Below is a small trained network, with its code and all its weights. Each question gives an input and a class and asks what happens when units are switched off, that is, made to give their printed mean instead of their output.

import numpy as np


def w(rows, s, z=0):
    codes = np.array(rows[::2]) - 128.0
    scale = np.full(codes.shape[1], s)
    scale[-1] = z or s
    return codes * scale


def norm(h):
    return h / np.sqrt((h * h).mean(-1, keepdims=True) + 1e-5)


def f(y):
    return np.maximum(y, 0)


def log_softmax(a):
    a = a - a.max(-1, keepdims=True)
    return a - np.log(np.exp(a).sum(-1, keepdims=True))


def net(x, mask):
    res = np.array(x, float).reshape(1, 6) / 4 @ E
    u = 0
    for l in range(3):
        y = f(norm(res) @ A[l][:, :-1].T + A[l][:, -1])
        res = res + np.where(mask[u : u + 10], y, B[l][:, -1]) @ B[l][:, :-1]
        u += 10
    return log_softmax(norm(res)[-1] @ U[:, :-1].T + U[:, -1])


A, B = {}, {}
E = w([
[120,139,76,82,44,131,127,123,107,161,168,102],'x0',
[120,110,139,162,99,110,100,62,69,141,97,162],'x1',
[123,145,154,173,141,95,111,158,108,151,104,1],'x2',
[83,187,105,161,125,136,126,136,131,137,123,140],'x3',
[171,118,66,76,168,85,48,167,111,108,79,132],'x4',
[134,128,105,144,153,80,189,105,142,173,95,139],'x5',
],0.0086)
A[0] = w([
[206,169,82,98,62,100,111,54,108,115,149,96,109],'0.n0',
[136,82,127,191,223,172,126,65,95,109,35,148,182],'0.n1',
[176,128,122,107,90,136,102,89,121,161,176,214,2],'0.n2',
[228,3,154,124,103,106,179,133,123,112,145,107,128],'0.n3',
[20,238,57,192,150,132,154,204,85,128,121,188,72],'0.n4',
[136,160,98,79,115,100,165,104,128,196,179,122,136],'0.n5',
[168,148,95,127,120,154,157,105,167,93,124,255,72],'0.n6',
[71,89,156,117,110,221,58,162,70,61,169,120,112],'0.n7',
[119,93,109,129,112,134,119,96,87,139,152,94,127],'0.n8',
[77,136,116,103,137,169,105,75,138,117,96,146,72],'0.n9',
],0.0069,0.0026)
B[0] = w([
[67,67,131,168,103,92,132,180,138,103,90,125,204],'0.n0',
[126,81,134,153,83,113,95,145,153,115,126,162,253],'0.n1',
[130,119,178,81,119,160,121,104,90,83,103,93,199],'0.n2',
[165,175,42,221,155,134,167,182,78,63,169,107,206],'0.n3',
[158,79,85,170,150,114,176,150,72,54,155,102,232],'0.n4',
[77,80,87,190,184,158,106,141,184,158,92,133,199],'0.n5',
[117,185,157,112,135,190,122,129,110,102,72,40,253],'0.n6',
[180,184,2,188,70,99,136,72,207,179,103,112,233],'0.n7',
[57,77,162,168,152,106,135,89,88,155,108,178,171],'0.n8',
[141,132,152,91,158,129,133,124,128,86,177,132,158],'0.n9',
],0.0073,0.0053)
A[1] = w([
[168,156,160,171,114,34,140,194,119,234,103,124,108],'1.n0',
[107,153,189,185,181,141,93,112,224,118,123,156,68],'1.n1',
[138,134,99,198,116,79,127,106,116,162,63,52,88],'1.n2',
[65,162,114,33,149,119,156,160,214,76,204,147,139],'1.n3',
[121,151,115,59,142,60,57,173,121,165,128,183,4],'1.n4',
[50,106,88,46,85,100,131,119,99,177,188,69,25],'1.n5',
[98,162,180,152,119,165,182,68,144,101,254,139,44],'1.n6',
[152,129,92,41,148,177,158,121,90,95,154,188,82],'1.n7',
[143,131,80,137,164,120,218,115,122,189,46,182,38],'1.n8',
[113,179,44,193,79,120,159,169,92,99,174,122,156],'1.n9',
],0.0071,0.0024)
B[1] = w([
[107,171,148,115,81,230,94,124,179,100,60,104,179],'1.n0',
[176,50,105,135,101,97,66,143,226,132,55,131,162],'1.n1',
[123,182,131,86,147,186,109,40,109,70,224,131,237],'1.n2',
[59,137,211,80,124,63,106,141,118,93,164,88,174],'1.n3',
[107,196,149,150,176,93,124,175,38,140,2,224,144],'1.n4',
[117,31,173,147,188,80,60,83,254,88,12,116,157],'1.n5',
[145,108,75,144,192,139,93,151,85,225,112,132,172],'1.n6',
[78,105,154,142,144,174,170,84,45,95,100,60,168],'1.n7',
[243,159,65,48,32,132,131,90,175,104,148,139,161],'1.n8',
[211,98,179,152,95,106,190,186,80,109,90,129,254],'1.n9',
],0.0071,0.008)
A[2] = w([
[51,62,110,128,60,98,161,141,115,159,73,80,83],'2.n0',
[129,98,90,75,82,175,149,146,141,112,93,173,93],'2.n1',
[95,161,166,181,117,135,120,71,38,98,127,163,128],'2.n2',
[105,105,51,99,43,107,131,105,177,132,165,116,58],'2.n3',
[155,82,210,165,107,172,174,99,162,255,190,121,92],'2.n4',
[172,172,28,103,171,102,134,161,54,70,56,150,251],'2.n5',
[179,185,132,146,95,107,76,94,121,129,122,62,119],'2.n6',
[134,202,182,63,147,65,200,224,195,126,185,39,79],'2.n7',
[133,155,197,114,157,120,87,118,100,179,125,27,29],'2.n8',
[158,141,116,31,126,83,81,191,20,175,68,129,124],'2.n9',
],0.0076,0.003)
B[2] = w([
[182,93,166,195,199,101,81,172,213,60,114,119,161],'2.n0',
[102,180,146,104,201,118,168,60,192,80,114,96,160],'2.n1',
[114,108,132,45,132,46,131,141,97,117,186,161,178],'2.n2',
[175,182,115,172,110,154,35,119,193,133,78,109,148],'2.n3',
[79,182,72,107,199,143,57,186,91,254,129,179,149],'2.n4',
[114,138,137,163,86,132,134,152,108,202,164,111,247],'2.n5',
[125,113,115,51,134,177,212,135,150,155,98,184,183],'2.n6',
[114,88,154,66,68,60,113,92,141,121,192,201,173],'2.n7',
[59,173,179,111,154,152,144,43,55,97,104,87,145],'2.n8',
[70,137,118,145,215,146,158,137,150,219,177,161,166],'2.n9',
],0.0088,0.012)
U = w([
[20,177,49,166,241,187,71,221,64,255,151,189,150],'0',
[117,60,124,242,171,83,32,177,211,50,63,106,111],'1',
[35,178,158,34,169,220,150,60,59,63,135,68,86],'2',
[159,91,35,167,97,87,164,180,20,97,234,112,127],'3',
[48,43,136,63,36,22,47,97,130,149,238,209,202],'4',
[226,255,12,93,49,181,119,74,179,184,130,141,4],'5',
],0.0079,0.0028)

Each question gives the input, the list of numbers given to net, and the class t.
The units are the neurons (one row each of A and B). Each row of codes is followed by its name. A weight is (code - 128) times the scale printed after its matrix; where a second scale follows, it is the last column's (A, B and U).
mask holds one flag per neuron, layer by layer. A switched-off neuron (its flag False) gives its mean, the last column of its row in B, instead of its output. The means were averaged over made-up inputs and are rounded, as every weight is.
A unit's drop is (log p(t) with every unit on - log p(t) with that unit switched off) / (log p(t) with every unit on - log p(t) with every unit switched off).
The circuit of an input: a set's keep is (log p(t) with only the set's units on - log p(t) with every unit switched off) / (log p(t) with every unit on - log p(t) with every unit switched off). Starting from the 12 units with the biggest drops (on a tie, the unit counted first), units are removed one at a time, each time the one whose removal leaves the highest keep (on an exact tie, the one counted first), for as long as the keep stays at least 0.8.
units of the circuit, in order: the units of the circuit, biggest drop first
most important unit: the unit with the biggest drop
top k neurons: the k neurons with the biggest drops, biggest first
top k neurons in layer l: the k neurons of layer l with the biggest drops, biggest first
input [0,1,-2,8,7,-8], class 3: most important unit => 0.n4
input [-2,6,6,-6,-1,7], class 5: top 2 neurons => (1.n0, 1.n8)
input [5,3,-1,-3,-5,-1], class 0: top 3 neurons in layer 1 => (1.n6, 1.n1, 1.n0)
input [-2,0,7,8,-3,1], class 3: top 2 neurons => (0.n4, 1.n9)
input [2,6,2,4,0,8], class 5: top 2 neurons in layer 2 => (2.n3, 2.n7)
input [1,5,6,-6,4,2], class 2: top 2 neurons => (1.n2, 0.n4)
input [7,3,0,-5,-4,0], class 1: units of the circuit, in order => (2.n0, 0.n0)
input [-3,-5,-5,-8,4,-8], class 3: units of the circuit, in order => (0.n3, 2.n5)
input [5,3,-2,-5,-6,4], class 0: top 2 neurons => (2.n4, 0.n7)
input [1,-3,-8,-3,8,1], class 0: top 4 neurons => (2.n9, 1.n2, 1.n4, 2.n5)
input [-4,-4,-7,2,-7,-1], class 0: top 3 neurons in layer 2 => (2.n4, 2.n1, 2.n7)
input [7,-1,1,-3,0,-7], class 1: units of the circuit, in order => (1.n5, 2.n0)
input [4,-4,6,4,2,4], class 2: units of the circuit, in order => (1.n2, 2.n8)
input [0,6,-2,0,0,7], class 5: units of the circuit, in order => (1.n8)
input [-7,6,8,-7,0,-7], class 2: top 2 neurons => (1.n2, 2.n6)
input [1,-8,6,-5,3,2], class 4: top 2 neurons => (2.n7, 0.n6)
input [-2,-2,0,-5,4,-5], class 3: top 2 neurons => (0.n3, 1.n9)
input [3,6,-6,8,-6,5], class 3: units of the circuit, in order => (0.n4, 1.n9)
input [1,-8,-2,2,-3,6], class 4: top 3 neurons => (2.n7, 1.n3, 0.n7)
input [-2,1,5,0,-5,8], class 5: units of the circuit, in order => (1.n8, 1.n0)
input [-7,-2,-6,-1,-5,0], class 1: units of the circuit, in order => (1.n1)
input [-8,1,-2,7,-5,-4], class 1: top 2 neurons => (1.n1, 0.n3)
input [-7,-6,-6,0,-6,-8], class 5: top 2 neurons in layer 0 => (0.n7, 0.n0)
input [2,7,-8,8,5,0], class 2: top 2 neurons => (0.n6, 0.n2)
input [-6,-5,8,-2,-6,-5], class 2: top 2 neurons => (2.n8, 2.n5)
input [5,-2,6,4,4,-3], class 2: top 3 neurons => (1.n2, 0.n1, 2.n8)
input [8,-1,4,2,-8,4], class 0: units of the circuit, in order => (2.n4)
input [-5,-1,7,2,-7,-1], class 0: units of the circuit, in order => (2.n4, 0.n6)
